Here is a tiny trained network, its code and every weight. The questions are about switching its units off for an input and a class, where a switched-off unit gives its printed mean instead of its output.

import numpy as np


def w(rows, s, z=0):
    codes = np.array(rows[::2]) - 128.0
    scale = np.full(codes.shape[1], s)
    scale[-1] = z or s
    return codes * scale


def f(y):
    return y / 2 * (1 + np.tanh(0.7978845608 * (y + 0.044715 * y**3)))


def log_softmax(a):
    a = a - a.max(-1, keepdims=True)
    return a - np.log(np.exp(a).sum(-1, keepdims=True))


def net(x, mask):
    res = np.array(x, float).reshape(1, 3) / 4 @ E
    y = f(res @ A[0][:, :-1].T + A[0][:, -1])
    res = res + np.where(mask, y, B[0][:, -1]) @ B[0][:, :-1]
    return log_softmax(res[-1] @ U[:, :-1].T + U[:, -1])


A, B = {}, {}
E = w([
[114,121,174,189,188,143,225,114,149,238,97,211],'x0',
[155,205,94,254,202,128,104,89,150,103,90,62],'x1',
[104,191,36,88,159,121,178,69,71,85,198,186],'x2',
],0.0081)
A[0] = w([
[131,137,118,133,147,136,114,108,141,133,124,113,147],'neuron 0',
[137,82,137,37,100,134,135,155,119,135,150,146,108],'neuron 1',
[139,183,85,249,159,132,96,121,119,103,126,57,170],'neuron 2',
[129,146,148,179,153,126,159,114,133,164,122,152,93],'neuron 3',
[137,94,191,139,118,116,85,139,124,133,90,87,76],'neuron 4',
[128,141,104,85,104,128,57,141,117,76,153,63,61],'neuron 5',
[118,137,112,109,110,131,100,127,132,115,136,95,61],'neuron 6',
[122,107,160,65,104,118,132,146,116,141,144,155,189],'neuron 7',
[123,130,92,130,137,138,136,114,118,121,144,161,60],'neuron 8',
[132,106,144,81,108,143,123,135,135,123,142,148,148],'neuron 9',
[141,98,166,139,116,119,105,152,140,140,118,109,74],'neuron 10',
[123,160,71,106,144,117,160,106,117,111,163,150,58],'neuron 11',
[131,122,100,90,108,128,76,123,126,87,119,93,37],'neuron 12',
[126,94,177,151,113,138,108,135,120,144,124,81,83],'neuron 13',
[116,110,146,107,118,129,122,123,116,129,130,143,127],'neuron 14',
[117,119,157,151,140,133,187,128,120,176,123,194,4],'neuron 15',
[138,100,151,148,109,131,103,142,136,127,111,104,40],'neuron 16',
[127,116,134,91,111,129,133,133,123,150,132,138,138],'neuron 17',
[132,157,74,102,136,124,142,116,118,98,150,146,53],'neuron 18',
[140,148,63,107,136,126,158,98,113,105,136,158,69],'neuron 19',
],0.014,0.0013)
B[0] = w([
[130,126,124,114,110,113,109,120,114,116,126,130,141],'neuron 0',
[98,126,111,67,119,104,103,71,135,75,89,129,254],'neuron 1',
[99,109,105,7,102,98,97,47,132,60,64,136,253],'neuron 2',
[182,74,121,167,136,116,170,128,109,123,138,121,202],'neuron 3',
[79,192,134,120,128,163,103,181,127,170,172,140,199],'neuron 4',
[207,58,133,226,158,122,203,128,113,148,141,126,240],'neuron 5',
[154,105,135,162,137,111,169,134,124,154,120,144,163],'neuron 6',
[121,129,109,94,118,115,102,85,126,81,79,117,229],'neuron 7',
[125,133,147,126,117,144,103,167,137,147,144,113,166],'neuron 8',
[129,128,119,84,124,113,118,90,133,112,92,129,192],'neuron 9',
[89,180,131,126,116,145,112,164,132,145,166,129,176],'neuron 10',
[75,179,152,136,121,154,87,181,146,160,149,113,215],'neuron 11',
[173,86,133,202,160,120,192,126,120,154,129,137,200],'neuron 12',
[99,184,128,124,127,151,100,171,129,144,177,134,178],'neuron 13',
[135,132,123,102,137,134,111,97,136,118,123,131,159],'neuron 14',
[201,69,124,215,149,112,183,128,113,128,140,114,243],'neuron 15',
[112,155,146,140,123,148,119,161,135,156,148,134,165],'neuron 16',
[130,130,107,96,138,121,112,102,127,107,109,108,175],'neuron 17',
[102,163,141,133,125,156,109,174,129,164,160,131,197],'neuron 18',
[97,180,155,122,109,153,95,181,147,164,149,137,207],'neuron 19',
],0.015,0.011)
U = w([
[97,127,92,23,97,57,70,23,132,16,38,127,202],'0',
[229,59,150,221,173,91,214,133,92,158,133,128,188],'1',
[44,254,192,121,103,200,55,223,152,205,181,136,3],'2',
],0.0093,0.00042)

Each question gives the input, the list of numbers given to net, and the class t.
The units are the neurons (one row each of A and B). Each row of codes is followed by its name. A weight is (code - 128) times the scale printed after its matrix; where a second scale follows, it is the last column's (A, B and U).
mask holds one flag per neuron, in row order. A switched-off neuron (its flag False) gives its mean, the last column of its row in B, instead of its output. The means were averaged over made-up inputs and are rounded, as every weight is.
A unit's drop is (log p(t) with every unit on - log p(t) with that unit switched off) / (log p(t) with every unit on - log p(t) with every unit switched off).
The circuit of an input: a set's keep is (log p(t) with only the set's units on - log p(t) with every unit switched off) / (log p(t) with every unit on - log p(t) with every unit switched off). Starting from the 12 units with the biggest drops (on a tie, the unit counted first), units are removed one at a time, each time the one whose removal leaves the highest keep (on an exact tie, the one counted first), for as long as the keep stays at least 0.8.
circuit, biggest first: the units of the circuit, biggest drop first
unit that matters most: the unit with the biggest drop
top k neurons: the k neurons with the biggest drops, biggest first
drop of u: that unit's drop, to one decimal
input [7,3,8], class 2: unit that matters most	neuron 11
input [-6,-5,-5], class 1: top 3 neurons	(neuron 5; neuron 2; neuron 12)
input [2,5,-6], class 2: top 3 neurons	(neuron 4; neuron 1; neuron 13)
input [2,8,-8], class 0: top 4 neurons	(neuron 2; neuron 11; neuron 19; neuron 18)
input [-3,-2,-1], class 1: top 2 neurons	(neuron 2; neuron 5)
input [8,8,-2], class 0: top 3 neurons	(neuron 2; neuron 5; neuron 12)
input [6,-7,-7], class 0: top 4 neurons	(neuron 7; neuron 1; neuron 11; neuron 19)
input [-7,2,6], class 1: top 2 neurons	(neuron 5; neuron 12)
input [5,1,6], class 2: top 3 neurons	(neuron 5; neuron 11; neuron 19)
input [-1,2,3], class 2: top 3 neurons	(neuron 1; neuron 7; neuron 9)
input [7,-7,-6], class 0: top 3 neurons	(neuron 1; neuron 5; neuron 7)
input [7,-7,-8], class 2: top 2 neurons	(neuron 4; neuron 2)
input [6,6,3], class 0: top 2 neurons	(neuron 2; neuron 5)
input [6,-7,-5], class 0: circuit, biggest first	(neuron 1)
input [6,-5,8], class 2: top 2 neurons	(neuron 11; neuron 19)
input [-7,-6,-5], class 1: top 4 neurons	(neuron 5; neuron 12; neuron 2; neuron 6)
input [-8,-1,-5], class 1: drop of neuron 5	0.7
input [-7,1,-6], class 1: drop of neuron 12	0.3
input [-2,0,7], class 2: drop of neuron 2	0.0
input [-6,4,-3], class 1: drop of neuron 5	1.7
input [-7,2,5], class 1: top neuron	(neuron 5)
